Below are the code and all the weights of a small trained network. Each question names an input and a target symbol and asks about switching units off, where a switched-off unit gives its printed mean instead of its output.

import numpy as np


def w(rows, s, z=0):
    codes = np.array(rows[::2]) - 128.0
    scale = np.full(codes.shape[1], s)
    scale[-1] = z or s
    return codes * scale


def f(y):
    return y / 2 * (1 + np.tanh(0.7978845608 * (y + 0.044715 * y**3)))


def softmax(a):
    e = np.exp(a - a.max(-1, keepdims=True))
    return e / e.sum(-1, keepdims=True)


def log_softmax(a):
    a = a - a.max(-1, keepdims=True)
    return a - np.log(np.exp(a).sum(-1, keepdims=True))


def net(x, mask):
    ids = ['αβγδζηθλμξστφω'.index(c) for c in x.split()]
    T = len(ids)
    res = E[ids] + P[:T]
    u = 0
    for l in range(2):
        q, k, v = (res @ M[l].T for M in (Q, K, V))
        z = softmax(np.where(np.tri(T) > 0, q @ k.T / 4**0.5, -1e9)) @ v
        res = res + np.where(mask[u], z, O[l][:, -1]) @ O[l][:, :-1]
        u += 1
        y = f(res @ A[l][:, :-1].T + A[l][:, -1])
        res = res + np.where(mask[u : u + 4], y, B[l][:, -1]) @ B[l][:, :-1]
        u += 4
    return log_softmax(res[-1] @ U[:, :-1].T + U[:, -1])


Q, K, V, O, A, B = {}, {}, {}, {}, {}, {}
E = w([
[112,136,154,179,160,56,119],'α',
[179,217,151,185,93,117,136],'β',
[202,90,185,144,199,111,135],'γ',
[148,78,201,85,138,60,136],'δ',
[118,97,120,197,71,135,117],'ζ',
[75,204,37,123,16,112,102],'η',
[213,200,212,84,133,111,164],'θ',
[101,4,103,105,145,117,88],'λ',
[116,105,184,118,39,142,156],'μ',
[174,55,160,194,157,153,117],'ξ',
[191,158,139,80,119,116,91],'σ',
[152,86,102,94,107,188,102],'τ',
[125,126,67,112,118,86,70],'φ',
[153,174,94,162,152,96,52],'ω',
],0.018)
P = w([
[204,85,197,139,71,58,29],'0',
[145,127,112,136,106,106,152],'1',
[143,127,104,137,106,106,164],'2',
[55,168,250,81,142,186,58],'3',
[149,123,116,146,104,111,144],'4',
[146,131,89,136,109,108,184],'5',
[65,173,244,67,142,181,54],'6',
[145,121,123,150,115,124,135],'7',
[142,134,83,140,112,110,198],'8',
],0.014)
Q[0] = w([
[66,121,194,44,147,191,61],'0.h0',
[142,202,159,92,98,133,113],'0.h0',
[123,148,87,170,158,214,254],'0.h0',
[54,203,88,147,178,160,111],'0.h0',
],0.0097)
K[0] = w([
[167,88,153,49,90,161,52],'0.h0',
[172,142,132,85,76,105,109],'0.h0',
[129,163,140,170,101,192,150],'0.h0',
[129,202,91,169,121,133,7],'0.h0',
],0.013)
V[0] = w([
[174,45,119,67,118,145,122],'0.h0',
[133,112,130,97,126,2,123],'0.h0',
[105,247,130,137,143,116,127],'0.h0',
[65,112,154,75,130,106,151],'0.h0',
],0.0072)
O[0] = w([
[197,198,51,24,77,86,141,191],'0.h0',
[111,178,3,79,150,134,218,254],'0.h0',
[194,182,129,185,127,168,113,69],'0.h0',
[36,179,196,93,139,136,224,125],'0.h0',
],0.0064,0.0079)
A[0] = w([
[101,159,255,108,167,147,137,53],'0.n0',
[101,237,162,118,75,165,117,119],'0.n1',
[181,208,86,225,130,109,94,4],'0.n2',
[210,114,177,183,231,47,153,26],'0.n3',
],0.007,0.0031)
B[0] = w([
[133,98,69,196,93,201,10,176],'0.n0',
[104,1,174,99,180,106,115,249],'0.n1',
[55,184,99,113,117,66,100,215],'0.n2',
[106,87,218,186,166,58,95,205],'0.n3',
],0.0086,0.0022)
Q[1] = w([
[130,58,8,134,103,131,177],'1.h0',
[194,204,67,195,98,116,212],'1.h0',
[179,202,143,38,122,102,83],'1.h0',
[39,178,82,141,101,161,30],'1.h0',
],0.011)
K[1] = w([
[116,82,70,130,122,172,175],'1.h0',
[81,215,101,201,195,250,204],'1.h0',
[220,214,103,44,121,110,126],'1.h0',
[113,150,83,129,78,89,14],'1.h0',
],0.011)
V[1] = w([
[95,25,135,140,45,138,152],'1.h0',
[94,107,171,147,167,68,156],'1.h0',
[195,10,79,142,175,133,143],'1.h0',
[50,119,53,140,109,131,112],'1.h0',
],0.012)
O[1] = w([
[87,54,125,93,53,147,159,74],'1.h0',
[54,74,218,135,169,83,124,153],'1.h0',
[163,70,125,151,207,188,129,252],'1.h0',
[45,77,108,96,146,153,6,47],'1.h0',
],0.012,0.0026)
A[1] = w([
[174,59,55,172,91,2,126,60],'1.n0',
[105,27,176,68,177,90,28,118],'1.n1',
[155,57,83,97,187,156,191,61],'1.n2',
[120,151,194,95,177,94,226,3],'1.n3',
],0.0076,0.004)
B[1] = w([
[57,105,151,118,190,225,166,186],'1.n0',
[77,153,37,221,133,64,194,213],'1.n1',
[135,112,159,48,77,36,47,195],'1.n2',
[90,177,131,122,97,246,2,251],'1.n3',
],0.0083,0.013)
U = w([
[99,137,101,146,172,130,189,183],'α',
[158,149,148,126,42,9,103,115],'β',
[134,99,125,121,162,145,56,66],'γ',
[59,160,130,2,175,143,150,135],'δ',
[115,98,79,174,105,217,166,172],'ζ',
[103,152,91,136,48,125,89,12],'η',
[137,167,114,161,68,172,116,139],'θ',
[121,114,84,75,152,64,155,95],'λ',
[130,133,131,127,33,94,191,167],'μ',
[169,83,130,142,117,77,136,193],'ξ',
[164,162,77,106,141,78,204,255],'σ',
[185,111,104,100,47,88,50,120],'τ',
[98,129,30,95,234,231,127,72],'φ',
[142,148,90,115,141,81,60,46],'ω',
],0.0058,0.0054)

Each question gives the input, a string of symbols that net reads in full, and the target symbol t.
The units are the heads (4 rows each of Q, K, V and O) and the neurons (one row each of A and B). Each row of codes is followed by its name. A weight is (code - 128) times the scale printed after its matrix; where a second scale follows, it is the last column's (O, A, B and U).
mask holds one flag per unit, layer by layer, with each layer's heads first. A switched-off unit (its flag False) gives its mean, the last column of its rows in O or B, instead of its output. The means were averaged over made-up inputs and are rounded, as every weight is.
A unit's drop is (log p(t) with every unit on - log p(t) with that unit switched off) / (log p(t) with every unit on - log p(t) with every unit switched off).
The circuit of an input: a set's keep is (log p(t) with only the set's units on - log p(t) with every unit switched off) / (log p(t) with every unit on - log p(t) with every unit switched off). Starting from all 10 units, units are removed one at a time, each time the one whose removal leaves the highest keep (on an exact tie, the one counted first), for as long as the keep stays at least 0.8.
circuit, biggest first: the units of the circuit, biggest drop first
most important unit: the unit with the biggest drop
k most important neurons: the k neurons with the biggest drops, biggest first
top k neurons in layer l: the k neurons of layer l with the biggest drops, biggest first
input θ φ τ σ θ δ δ, target θ: most important neuron	(1.n3)
input ζ δ τ ξ δ ξ τ, target ζ: circuit, biggest first	(0.h0; 1.n1; 1.h0)
input ω ζ ξ θ, target ω: circuit, biggest first	(1.h0; 0.n2; 0.n0; 0.h0)
input φ λ τ τ δ ζ α ζ α, target α: circuit, biggest first	(0.h0; 1.h0; 1.n1; 0.n3)
input ζ σ δ σ β, target β: circuit, biggest first	(0.n2; 1.h0)
input τ η δ δ λ δ η, target τ: top 2 neurons in layer 1	(1.n2; 1.n0)
input τ ζ δ η μ σ ζ δ σ, target σ: circuit, biggest first	(1.h0; 1.n3)
input δ ζ ζ, target ζ: circuit, biggest first	(1.h0; 0.h0)
input η σ η τ, target η: circuit, biggest first	(1.h0; 1.n1)
input ω α δ τ δ μ, target μ: circuit, biggest first	(1.h0; 1.n3)
input σ μ σ σ σ φ, target φ: circuit, biggest first	(1.h0; 1.n0)
input α ζ σ β, target α: 3 most important neurons	(0.n1; 1.n1; 1.n2)
input σ σ τ σ θ λ, target λ: circuit, biggest first	(1.n2; 1.n1; 1.h0; 1.n3)
input λ θ σ σ μ τ δ, target λ: most important unit	1.n1
input δ σ δ δ σ η ζ, target δ: 3 most important neurons	(0.n1; 1.n1; 0.n0)
input φ δ δ σ, target φ: 2 most important neurons	(1.n2; 0.n3)
input φ δ τ α, target φ: 2 most important neurons	(1.n2; 0.n3)
input ξ λ η η δ δ σ, target ξ: top 2 neurons in layer 1	(1.n2; 1.n3)
input α δ τ δ, target α: 4 most important neurons	(1.n1; 0.n0; 1.n2; 0.n3)
input θ α δ φ, target θ: top 2 neurons in layer 1	(1.n3; 1.n2)
